Below is a small trained network, with its code and all its weights. Each question gives an input and a class and asks what happens when units are switched off, that is, made to give their printed mean instead of their output.

import numpy as np


def w(rows, s, z=0):
    codes = np.array(rows[::2]) - 128.0
    scale = np.full(codes.shape[1], s)
    scale[-1] = z or s
    return codes * scale


def f(y):
    return y / 2 * (1 + np.tanh(0.7978845608 * (y + 0.044715 * y**3)))


def log_softmax(a):
    a = a - a.max(-1, keepdims=True)
    return a - np.log(np.exp(a).sum(-1, keepdims=True))


def net(x, mask):
    res = np.array(x, float).reshape(1, 3) / 4 @ E
    y = f(res @ A[0][:, :-1].T + A[0][:, -1])
    res = res + np.where(mask, y, B[0][:, -1]) @ B[0][:, :-1]
    return log_softmax(res[-1] @ U[:, :-1].T + U[:, -1])


A, B = {}, {}
E = w([
[191,134,91,216,254,205,130,151,93,65],'x0',
[49,126,225,125,214,55,101,188,5,205],'x1',
[106,60,229,110,135,159,82,57,128,89],'x2',
],0.012)
A[0] = w([
[128,137,57,131,83,136,203,91,156,135,230],'n0',
[57,119,163,92,128,64,171,132,132,184,180],'n1',
[99,193,116,180,133,94,186,150,84,159,160],'n2',
[84,171,120,59,58,58,136,148,152,129,253],'n3',
[96,133,166,162,141,100,145,169,11,200,193],'n4',
[119,97,176,139,167,146,96,114,126,135,66],'n5',
[99,188,130,101,143,89,135,164,86,169,178],'n6',
[124,111,141,59,62,111,166,132,189,155,164],'n7',
[123,162,190,121,113,108,105,168,104,222,146],'n8',
[120,107,185,212,215,130,86,239,111,102,183],'n9',
[73,183,148,74,169,83,206,122,155,193,164],'n10',
[92,162,127,141,110,56,121,165,45,165,158],'n11',
[77,141,114,52,43,89,146,132,195,161,170],'n12',
[97,97,213,96,166,153,25,85,137,47,178],'n13',
],0.011,0.0047)
B[0] = w([
[191,96,92,133,186,170,125,188,210,104,228],'n0',
[61,149,205,71,169,156,116,173,94,62,225],'n1',
[221,114,64,153,207,174,73,152,97,117,189],'n2',
[122,83,98,18,175,177,91,242,153,116,244],'n3',
[84,89,115,189,149,166,73,95,31,170,253],'n4',
[107,39,143,115,53,60,156,60,107,166,167],'n5',
[75,132,59,84,207,154,66,140,38,134,204],'n6',
[195,73,106,51,105,38,66,235,141,132,218],'n7',
[94,155,151,105,189,85,108,87,76,50,214],'n8',
[67,117,52,254,113,93,176,94,167,215,236],'n9',
[71,145,110,80,156,175,94,173,66,126,201],'n10',
[106,225,114,98,147,199,103,151,30,116,221],'n11',
[209,77,63,26,145,93,39,191,156,164,250],'n12',
[70,36,172,76,23,92,205,23,113,88,233],'n13',
],0.0087,0.017)
U = w([
[133,120,241,58,3,112,224,23,120,15,190],'0',
[50,239,149,48,235,172,113,195,37,40,80],'1',
[120,208,88,213,206,89,74,139,49,227,4],'2',
[185,231,37,240,233,205,228,139,254,37,225],'3',
[7,84,178,169,110,8,186,46,76,215,145],'4',
[186,158,98,14,120,38,72,237,243,178,82],'5',
],0.0076,0.0038)

Each question gives the input, the list of numbers given to net, and the class t.
The units are the neurons (one row each of A and B). Each row of codes is followed by its name. A weight is (code - 128) times the scale printed after its matrix; where a second scale follows, it is the last column's (A, B and U).
mask holds one flag per neuron, in row order. A switched-off neuron (its flag False) gives its mean, the last column of its row in B, instead of its output. The means were averaged over made-up inputs and are rounded, as every weight is.
A unit's drop is (log p(t) with every unit on - log p(t) with that unit switched off) / (log p(t) with every unit on - log p(t) with every unit switched off).
The circuit of an input: a set's keep is (log p(t) with only the set's units on - log p(t) with every unit switched off) / (log p(t) with every unit on - log p(t) with every unit switched off). Starting from the 12 units with the biggest drops (on a tie, the unit counted first), units are removed one at a time, each time the one whose removal leaves the highest keep (on an exact tie, the one counted first), for as long as the keep stays at least 0.8.
circuit, biggest first: the units of the circuit, biggest drop first
most important unit: the unit with the biggest drop
k most important neurons: the k neurons with the biggest drops, biggest first
drop when u is switched off: that unit's drop, to one decimal
input [2,8,-2], class 2: circuit, biggest first	n9
input [-1,6,4], class 4: 3 most important neurons	n13, n9, n5
input [-2,3,4], class 4: circuit, biggest first	n13, n5
input [7,-2,8], class 0: 3 most important neurons	n13, n4, n6
input [7,-8,5], class 3: 2 most important neurons	n0, n5
input [-3,7,6], class 4: 3 most important neurons	n13, n5, n9
input [-5,1,2], class 5: 4 most important neurons	n12, n7, n4, n3
input [3,8,-4], class 2: 2 most important neurons	n9, n4
input [1,-2,-2], class 3: 2 most important neurons	n12, n7
input [2,0,5], class 0: 2 most important neurons	n4, n13
input [5,8,-5], class 2: drop when n9 is switched off	0.7
input [2,6,2], class 4: drop when n9 is switched off	0.2
input [8,-2,4], class 4: drop when n9 is switched off	0.1
input [6,3,3], class 4: drop when n12 is switched off	0.0
input [5,0,6], class 4: most important unit	n9
